Below is a small trained network, with its code and all its weights. Each question gives an input and a class and asks what happens when units are switched off, that is, made to give their printed mean instead of their output.

import numpy as np


def w(rows, s, z=0):
    codes = np.array(rows[::2]) - 128.0
    scale = np.full(codes.shape[1], s)
    scale[-1] = z or s
    return codes * scale


def f(y):
    return y / 2 * (1 + np.tanh(0.7978845608 * (y + 0.044715 * y**3)))


def log_softmax(a):
    a = a - a.max(-1, keepdims=True)
    return a - np.log(np.exp(a).sum(-1, keepdims=True))


def net(x, mask):
    res = np.array(x, float).reshape(1, 4) / 4 @ E
    y = f(res @ A[0][:, :-1].T + A[0][:, -1])
    res = res + np.where(mask, y, B[0][:, -1]) @ B[0][:, :-1]
    return log_softmax(res[-1] @ U[:, :-1].T + U[:, -1])


A, B = {}, {}
E = w([
[210,37,131,140,138],'x0',
[131,116,208,11,136],'x1',
[59,82,63,110,190],'x2',
[135,107,43,99,2],'x3',
],0.0093)
A[0] = w([
[49,86,76,150,174,231],'neuron 1',
[157,181,137,245,129,194],'neuron 2',
[126,126,211,93,203,150],'neuron 3',
[51,176,112,111,132,252],'neuron 4',
[153,153,156,95,86,152],'neuron 5',
[149,146,21,156,103,196],'neuron 6',
[94,174,122,87,49,153],'neuron 7',
[101,167,139,110,64,77],'neuron 8',
[148,69,136,131,108,100],'neuron 9',
[68,84,58,143,164,152],'neuron 10',
[130,106,113,51,132,83],'neuron 11',
[207,29,121,121,94,164],'neuron 12',
[118,139,116,117,185,111],'neuron 13',
[82,131,133,114,116,164],'neuron 14',
[193,95,126,122,117,158],'neuron 15',
[113,127,7,115,86,154],'neuron 16',
],0.013,0.0025)
B[0] = w([
[54,111,114,171,101,231],'neuron 1',
[147,193,186,2,185,251],'neuron 2',
[134,219,68,128,36,218],'neuron 3',
[131,64,140,172,139,210],'neuron 4',
[145,87,123,151,111,182],'neuron 5',
[101,237,81,100,76,243],'neuron 6',
[163,100,69,182,111,210],'neuron 7',
[154,63,102,191,102,176],'neuron 8',
[132,55,135,165,153,161],'neuron 9',
[83,52,117,218,74,221],'neuron 10',
[168,137,106,87,127,168],'neuron 11',
[157,23,146,147,153,237],'neuron 12',
[91,172,154,164,115,156],'neuron 13',
[130,116,133,177,112,151],'neuron 14',
[165,64,145,112,165,183],'neuron 15',
[189,224,22,133,67,254],'neuron 16',
],0.0088,0.0096)
U = w([
[177,69,203,77,223,127],'0',
[94,255,157,44,154,128],'1',
[77,37,140,183,139,5],'2',
[148,145,61,130,77,232],'3',
],0.0098,0.0026)

Each question gives the input, the list of numbers given to net, and the class t.
The units are the neurons (one row each of A and B). Each row of codes is followed by its name. A weight is (code - 128) times the scale printed after its matrix; where a second scale follows, it is the last column's (A, B and U).
mask holds one flag per neuron, in row order. A switched-off neuron (its flag False) gives its mean, the last column of its row in B, instead of its output. The means were averaged over made-up inputs and are rounded, as every weight is.
A unit's drop is (log p(t) with every unit on - log p(t) with that unit switched off) / (log p(t) with every unit on - log p(t) with every unit switched off).
The circuit of an input: a set's keep is (log p(t) with only the set's units on - log p(t) with every unit switched off) / (log p(t) with every unit on - log p(t) with every unit switched off). Starting from the 12 units with the biggest drops (on a tie, the unit counted first), units are removed one at a time, each time the one whose removal leaves the highest keep (on an exact tie, the one counted first), for as long as the keep stays at least 0.8.
circuit, biggest first: the units of the circuit, biggest drop first
unit that matters most: the unit with the biggest drop
k most important neurons: the k neurons with the biggest drops, biggest first
drop of u: that unit's drop, to one decimal
input [-5,-3,-6,-1], class 1: circuit, biggest first : [neuron 2]
input [-4,-5,5,-2], class 2: 2 most important neurons : [neuron 10; neuron 3]
input [7,8,3,-4], class 3: 2 most important neurons : [neuron 3; neuron 2]
input [1,2,-7,3], class 2: circuit, biggest first : [neuron 16; neuron 6]
input [-7,4,-7,-4], class 3: 2 most important neurons : [neuron 8; neuron 3]
input [1,-2,5,-1], class 2: circuit, biggest first : [neuron 3; neuron 10]
input [0,5,-1,-2], class 1: circuit, biggest first : [neuron 10; neuron 12]
input [-6,5,-7,-4], class 3: 3 most important neurons : [neuron 2; neuron 3; neuron 8]
input [-7,8,1,-4], class 3: 2 most important neurons : [neuron 2; neuron 3]
input [-2,4,8,-5], class 2: 4 most important neurons : [neuron 16; neuron 6; neuron 10; neuron 2]
input [2,8,-7,2], class 0: 2 most important neurons : [neuron 16; neuron 6]
input [-4,-8,-8,5], class 1: 3 most important neurons : [neuron 2; neuron 6; neuron 10]
input [5,-3,-8,-7], class 0: 2 most important neurons : [neuron 6; neuron 16]
input [-4,-7,-6,0], class 1: unit that matters most : neuron 2
input [5,-1,4,-8], class 1: 2 most important neurons : [neuron 3; neuron 12]
input [6,2,5,2], class 2: drop of neuron 2 : 0.3
input [-4,0,4,-4], class 2: drop of neuron 16 : 0.3
input [1,-4,5,-4], class 2: drop of neuron 16 : 0.2
